Moves between states:
li: sidi->rive, gunu->sidi, vuko->tado, mego->sake, vonu->fero, kila->toku, dete->kine, zine->boba, soko->raku, dosi->duko, rive->vuga, liga->dabe, mize->mile, dabe->kulo, pefu->zaka, tage->guku, raku->gunu, mile->liga, nupu->tugu, toku->vonu, pupe->kila, nudi->zine, vuga->solu, sole->dasu, tofe->mipu, kulo->pifo, goti->soko, segi->pefu, gelo->tage, tado->tofe, dasu->digu, kine->biti, loti->segi, zaka->mego, mipu->dosi, fafa->gelo, fero->gafo, biti->mize, digu->nudi, boba->lesi, sake->dete, dezi->sole, bifu->fafa, solu->pupe, duko->bifu, pifo->nupu, gafo->vuko, tugu->dezi, guku->goti, lesi->loti
ru: sidi->dabe, gunu->kulo, vuko->pefu, mego->fero, vonu->sake, kila->kine, dete->toku, zine->duko, soko->nupu, dosi->boba, rive->liga, liga->rive, mize->solu, dabe->sidi, pefu->vuko, tage->sole, raku->pifo, mile->vuga, nupu->soko, toku->dete, pupe->biti, nudi->bifu, vuga->mile, sole->tage, tofe->loti, kulo->gunu, goti->tugu, segi->tado, gelo->dasu, tado->segi, dasu->gelo, kine->kila, loti->tofe, zaka->gafo, mipu->lesi, fafa->digu, fero->mego, biti->pupe, digu->fafa, boba->dosi, sake->vonu, dezi->guku, bifu->nudi, solu->mize, duko->zine, pifo->raku, gafo->zaka, tugu->goti, guku->dezi, lesi->mipu
vi: sidi->gunu, gunu->raku, vuko->gafo, mego->zaka, vonu->toku, kila->pupe, dete->sake, zine->nudi, soko->goti, dosi->mipu, rive->sidi, liga->mile, mize->biti, dabe->liga, pefu->segi, tage->gelo, raku->soko, mile->mize, nupu->pifo, toku->kila, pupe->solu, nudi->digu, vuga->rive, sole->dezi, tofe->tado, kulo->dabe, goti->guku, segi->loti, gelo->fafa, tado->vuko, dasu->sole, kine->dete, loti->lesi, zaka->pefu, mipu->tofe, fafa->bifu, fero->vonu, biti->kine, digu->dasu, boba->zine, sake->mego, dezi->tugu, bifu->duko, solu->vuga, duko->dosi, pifo->kulo, gafo->fero, tugu->nupu, guku->tage, lesi->boba

The rows follow the links: the fewer symbols apart two states are, the more alike their rows tend to be.

Each row is also shifted at random along 4 hidden directions that mean nothing.

Some states, each with a row of numbers:
mize: -114    59    94   -95    38    19    45   -63   -65   117   -13    93   -31   132   133  -127  -182    17   174  -125   -35   157   -95    64   -60    98   108  -116    32    24   -89   -16     9    35   117   -96   -30   -90    18   116     3  -149    -5   -41   -20    -2    85   -72   -36   -69   -40    32   -51    56    50   133   -17   138   -66    85   -32    17   -77   -50  -109  -137    34  -241  -141
dabe:  -22  -117    78   114   -67  -107    54  -363   -50   128    88   151     5   -55    78  -193   -93  -163    41     0   227    -3   -65    35    59   -28   219    14    22   159    59  -109  -248  -110   269   -11     4   143  -119   -46  -187    49   -67   172   -97  -150   108  -230    27    22   -20    12  -156    35    15   -37   172  -117   151   -10   100    58   -66   -15   -50   -58    29  -292    75
dosi:  108    71   -93   -39   122    18  -154   269   106    -4    39  -126    97    31   -52   102    42    74  -115     0   -70  -141     3   -23   -72  -173   -26    -4   143  -131   -26    63   163    19    -4    20   132   -35   -14   -18   161    71     8    -3   -88   -24   -59   106    -9   -39     8   -16   149  -122   -49   -30   -72    65   -47     1   -23   -27    11    21   -30     6   149   131   -32
tugu:   -7   -40  -153     9    35    -3  -104     5   -73   -20   -63   -37   -30  -111   -75    37    74   -26  -156   123   -35   -68    13    42  -119   -75    -7    45   -40  -182   -72    78   101    44     9    82   -26  -109     2   -39     6   154     1   141     6  -173   -28   193   120  -107    44   -17    47  -253   -46   -25    38   -55   -53   -14    18   -68    37   -19   142    71    98  -148    97
sole:  -60    60   -64  -101    52    87  -176    82   -58     5    41   -88    13  -137   -27   127   129   -35  -143   -59  -103  -121   -62    -4    65  -186   -14    54    28    74  -122    15   -65     5   -13   201   197    22   -43   -39    84    82   126    41    72     9    66    72   -28  -189   188   -16   113  -107   -53    65   -14     1   -22   -72    33    32    12    68    12   -32    83   175    63
goti:   21   -92   171   133   -60  -105   165   -76    33   -71   -86   -65   -18   114    13   -36   -98    78   127    69    27   189    87   -22   -35   121   -68   -63   -97   -40   130  -100   -14    54  -111   -11   -66    14     4   123   -18  -128   -24   -36     1    88   -92   -51   -41   173  -106    21  -122   148    17   -17   -25   -57    76   -26    -5   -48     7   -70   -67    21  -133   -25   -33
liga:  -98   -75    59     1   -85  -102   157  -323  -177    34  -116    20   -99   -64   -18  -179   -97   -86   127   -57    63   102    21   -15    -5   243   105   -99  -102    90    26  -118   -23    24    73   -21  -157   -22   -52   175  -203    -5   -37    64    96    79    31   -44   -67     8    37    54  -123    59    18    89    95   -34   101    15    46    10   -70  -120   -10  -102  -164  -268    31
boba:   51    70    83   -61   -58     0   144    -1    21    70    -2    14    57    42    60   -60   -87    13   107   -52   104  -104    42  -190  -119     2   252   -77    41     6    80   -93   149  -104    34   -81   -14     8    85   204  -150    -5  -110   111    29     9  -124   -77  -104   192   -52    -3   -42   146     3   209    48   124    16   140   -29   -29  -125   -31   -65    14   109  -105  -183
mipu:   90   -18  -171    15    18    48   -16   159    29  -124    26   -35    57   -56  -151    47   165    -8  -142   104   -63  -165   121     4    36     0   -82    33    -3   -96    -2   110   144    18  -145   -54    12   -70    32  -102    99   204  -112    -9    91     9   -72   180    53    37    28    17   107  -126   -77   -48   -60   -32   -14   -49   -32     4    89   -13    90   117   -24   199   109
tofe:  126   -64  -149    60     4   -33     4   137    59   -91    19   -51    72   -97  -108   124   148     2  -140   137    12  -152    97   -63   -58   -68    -5    66     4  -123    96    29   110    -8   -64   -42    33   -26   -15   -45    11   171   -58    70     7   -90  -107   125    34    64    12    -6    12  -144   -56   -28   -13   -87   -15   -52    42   -34    29   -27   104   112    29    70   114
pefu:  186  -124    23   215   -22  -157    57    93   104   -30    -4  -216   130    63  -102    44    15    78   -63   132     7   -45    68   -16  -108   -87   -47    10    10   -97   154   -92    29    87    -2    49   101    19  -129    29    95    92   -25     8  -110    57  -137    13   -38   227   -59    11     1   -27   -46  -179    -7  -140    87   -49   -23   -38    33   -73   -31    46   -27    83    42
pupe: -164    97    24  -141    39   152  -128    45   -79    30   -47    13  -135   -13    97    93   -63   115    58  -119  -105   145   -64    60    16   -27  -108    -8   -53   -14  -174    72   -31    53   -23    97   -23   -34    97   -62    35  -181   154   -71    15   -63    75    50    70  -276     9   -54    43     9    46    56    -8   117  -172     2    -2   -35    56    59    20   -43    72    21   -89
duko:   79   155  -172  -143   103   124   -91   298   121   -39   109   205    45   117    11   -27    86   -62   -16   -39     7  -198   -59   104    46   -87    63    -1   176   -80  -120   232   178   -76    44  -278   -29   -77    59  -102   116    38  -105   -81   -27   -99    39    40    30     7   -73    28   190  -110   -14    11   -86   163   -87   115   -27    10    66   117    43    10   122    58   -28
kila: -178   100    19  -225    17    67    19   -92  -168    98   -45    91  -115   -67    74   -50   -36   -82    20  -166   -31    28  -103    36    32    75    72   -55   -32   135  -125    29   -14    12    62    53   -38   -61    77    74  -138   -79    99    10    72    10   106    11     2  -211    86   -24    40    -8     8   162    38   117   -73    99     1    11   -29    31     4   -77     8  -116   -58
zaka:  166  -149   -78   119    44  -144    -8    89   121   -36    93    -9   139    65  -126   -24    13   -43   -79    94    -3  -119   -12    84  -102   -40    13   -19   130   -88    58    38    85    65    50   -94    44   -89  -157   -35   138   122  -120   -16   -80   -35   -15    39   -12   132   -80    25    33  -115   -26  -131   -54   -79   108   -40     3    12     6   -30    14    10    24   -27    59
biti: -125    86   197   -96    43    60   -81   -18    43   101    88    -2   -73    73   162    -2   -87    82   114  -145   -15   167   -88   118   124  -138  -129     6    46   183   -74   -36  -222    31    74   135   100    89   -23   -52   127  -273   159  -148   -72    56   140  -172   -66  -159   -24    31    13    88    52   -15   -42    51   -49   -11   -29    85   -16    75  -181  -142   -17   160   -26
tage:  -17    48   149    -7   -25     5   127    44    59    44    19    -5    19   127    47   -36  -128    90   168   -68    -1    81    12   -56   -13    97    47   -86    16    30     7   -42    26     7     4   -81   -16   -10    56   141   -22  -171    12   -72    23   136   -60   -93  -180   128   -77    25   -47   186    47   102   -41   118    35    77   -36   -31   -74    -8  -138   -93   -71    17  -139
kine: -102    92    66   -74    55   114  -126   138    69     5    56   126   -41   133   108    70   -33    99    90   -77   -80   190   -99   141   162   -58  -232    44    59    49  -130    86  -154    13   -19   -32    31    33     6  -170   160  -245   148  -262   -64    61    93   -72    -1  -137   -20    10    90    59    60   -68   -70    83  -134   -10   -53    48    69   113  -110   -32   -76   251   -12
segi:  181   -46   -19   143   -23   -76    81   118   160   -14    56    19    42    92    -6    -4   -32    78    22   137    88   -39   101   -75  -130    10    19     1     8  -177   152    15   147   -44   -34  -167   -28   -26    24    13    27    84  -153    45   -75   -91  -129    -8    22   272  -130   -33   -56     9    -9   -84    -4   -35    59    66    -6   -77   -22   -51    50   123    78   -99   -62
pifo:   72  -120    19   164     1   -66  -128  -169    72   111   156   104    -6   -67    87   -52   -68   -71   -44    72   147   -73   -78    28   -64  -200   137    83    71   -52   109    29  -137  -108   285    39    61   130   -41  -115   -53    96   -46   210  -244  -351    21   -98   150   -17   -29   -52   -80  -108   -23  -144   172  -203    95    -6    96    77   -29     7    44    47   286  -323    52
lesi:   92    -5    45    48  -100   -72   194  -110   -34   -37   -21   -26    67   -55   -45  -112    41   -51    27   -20   104  -141   109  -197    23   102   182   -31   -53   174   159  -127   -25   -58   -43   -21    23   114   -81   131  -205    73  -124   112   104   136   -67  -103  -119   255    26    42   -95   160   -10   147    37   -39   184     1    -3    48   -94   -57   -28   -17  -109    75    23

Where do the symbols, taken in turn from left to right, take each start?
Answers are names.
 -20  -114    33   146   -56   -83    24  -167    14    50   -26   141   -96   -48    83   -26   -89    -5    41   106   115    87    42   -23   -60    27    53    22   -70  -143    71    41   -65   -58    83   -33  -119    47    15   -35  -138    27   -72   121  -137  -226   -18   -32   106    29   -57   -57  -180   -26     1   -52    92  -123   -12     8   109   -45    19     6   104    90    59  -335    53
ru vi ru: pifo
  28    -8   236    93   -17   -44   109   -38   180   118    83   -50    39   160   121   -34  -168   136   140   -49    98   114   -41   -76   -70   -60    24   -30    74    26   138  -102  -136   -40    83    27    55   162    -4    74    -8  -179    28   -43  -171    40   -15  -228  -112   135  -115    -3  -127   211    48   -49     5    28    46    60    -4    29  -100   -53  -183   -23    66     9  -129
ru li vi: dezi
 -53   134   -30  -171    90    23  -113    93   -91    87   -22  -240    33  -101   -60   140    36    18   -95  -136  -129  -118   -98   -63  -159  -177   116   -29    56    23  -144   -11   126     5    90   171   191   -64    33    91    82    -4   111    80    34    -1    -8   114  -122  -194   104   -47   148   -88   -62   178    -7   145   -84    59   -27    -2   -89     5   -55   -93   169    23  -103
li ru: fafa
  -3   -32   -54   -48    49    21   -63    78    35   -46    14     8    27   115   -64   -79    17   -45    21   -94  -136    38   -99   192    82    55   -35   -90    64     1  -162    83    78    95    24   -64   -38  -153   -75   -23   196   -27    36  -181    10   117   116    39   -74  -132    35    85   164  -110    -1   -42  -107    52     1    43   -61    39    19    -3   -27  -118   -31    67    58
vi ru li: fero
 -13   -82   -28   113   -30   -20  -113   -32   -19   -40    32    -6   -85  -105   -60   145    93    16  -128   146   -15     6    64    11    68   -86  -178   162   -77  -101    18    26  -148    10   -37   177    -3    65    -2  -169   -37    91    62    66   -33  -202    14    58   172   -30    23   -67   -40   -90   -47  -175    85  -204     1  -137   106     7   109    30   125   135   -40    75   129
ru vi ru: tugu
  -4    57    75    83  -105     7   113   -28    34   -72   -67   -21   -64  -101    23   148    -7   126   -11   123    64    40   123  -225   -65   -17   -66    73  -143   -90   131   -88   -39   -49  -139   171     5   121   144    37  -159    -1    42   125   -20  -111  -145     7    73   111   -46   -57  -118    97   -14    43    73   -63   -63   -51    60  -131     2   -34    33   183    21     9   -54
ru li ru: fero
-174    -8    68    -4   -62    51   108  -195  -132   -20   -97    81  -127    19    73   -47   -96    23   179   -77     3   226    19    39    58   201   -48   -71  -131    43     4   -53   -58    33   -24    27  -133    20    30    83  -122  -178    74   -61    85   116    41   -72    -1   -38    10    58  -115   160    58    46   -12    14   -22    17    -9   -47    -4   -65   -29   -25  -173   -58   -24
vi li ru: vuga
  93   -23    48   101   -42   -12    38     4    59     2   -34  -124     0   -90   -14   145     3   140   -48   131    50    10   124  -219  -148   -68   -19   110  -102  -106   136   -69    27   -38   -73   123    11    96   125    48  -139   115   -14   164   -11  -109  -186    62    44   111   -46   -73  -104    31   -72   -22   102   -94   -32   -52    43   -95     7   -65   104    93    83   -21   -29
ru li ru: gafo
 114   -36   -17    94  -108  -101   257     0   -21   -93  -136  -180    55    17  -122   -59   -67    39    59   104    -3   -52   156  -213  -217   196   103   -90  -120  -142   191  -128   258    35   -97   -54  -119  -124    38   243   -75    93  -154   104   105   128  -243   120   -65   267   -61    10   -95    63   -34    90   -51     8    76    52   -74  -114   -59  -137    33    18   -84  -117   -41
vi ru li: dosi
 -69   188   -80  -250    48   152   -41   121   -55   -63   -75   158   -74   -58   -24    24   123   -81    21  -104   -23   -97    31   -37   135    62    66    17   -46   119  -110    71    89   -34  -125   -80   -62   -39   144    -2   -82    -5     8   -63   179    80    34    44     1  -119   101     2   107    48    16   237   -57   190  -103    38   -44   -18    37    55    61   -26    -6   206   -40
vi li: digu
 -95   -39   -75   -36    76    29  -209   -47   -77    67    73    50   -12   -20    11   -56    16   -76  -104   -56   -83    18  -123   200    74   -88   -20    38   108    43  -146    87   -91    14   151     6    68   -26  -110  -113   129    18    59   -47   -57   -65   172     8    85  -248    67   -15   108  -172    -6   -90    -9   -50    -9     2    15    78    23    54    19  -102    75   -73    70
ru vi: mize
 -32   193    67  -126   -11   123    74    99    29   -21   -25    98   -62   -40    75    28    23    18    62   -68    85   -11    51  -168   155    46    16    12   -30   106    32   -23   -32  -112  -143   -12    34   156   158    21  -133   -69    -4   -19   117    77   -20   -92   -20    78    34   -35   -28   218    37   174    12   150   -34    29    -4   -34   -19    44   -29    71    16   241  -108
vi vi: digu
  72    75   -98  -154    34    28     3    76   -89   -29    38   -14   113    53   -84   -87    83  -126   -38  -176   -59  -209   -65    44    29    39   158  -120   133   156  -110    24   151    28    13  -104    31  -150   -82    56    90    81   -69   -54   146   211    53   -13  -130   -42   102    88   165   -22    12   157   -89   147    75    90  -112    75   -51    17   -41  -166   -23    72    -2
ru vi: digu
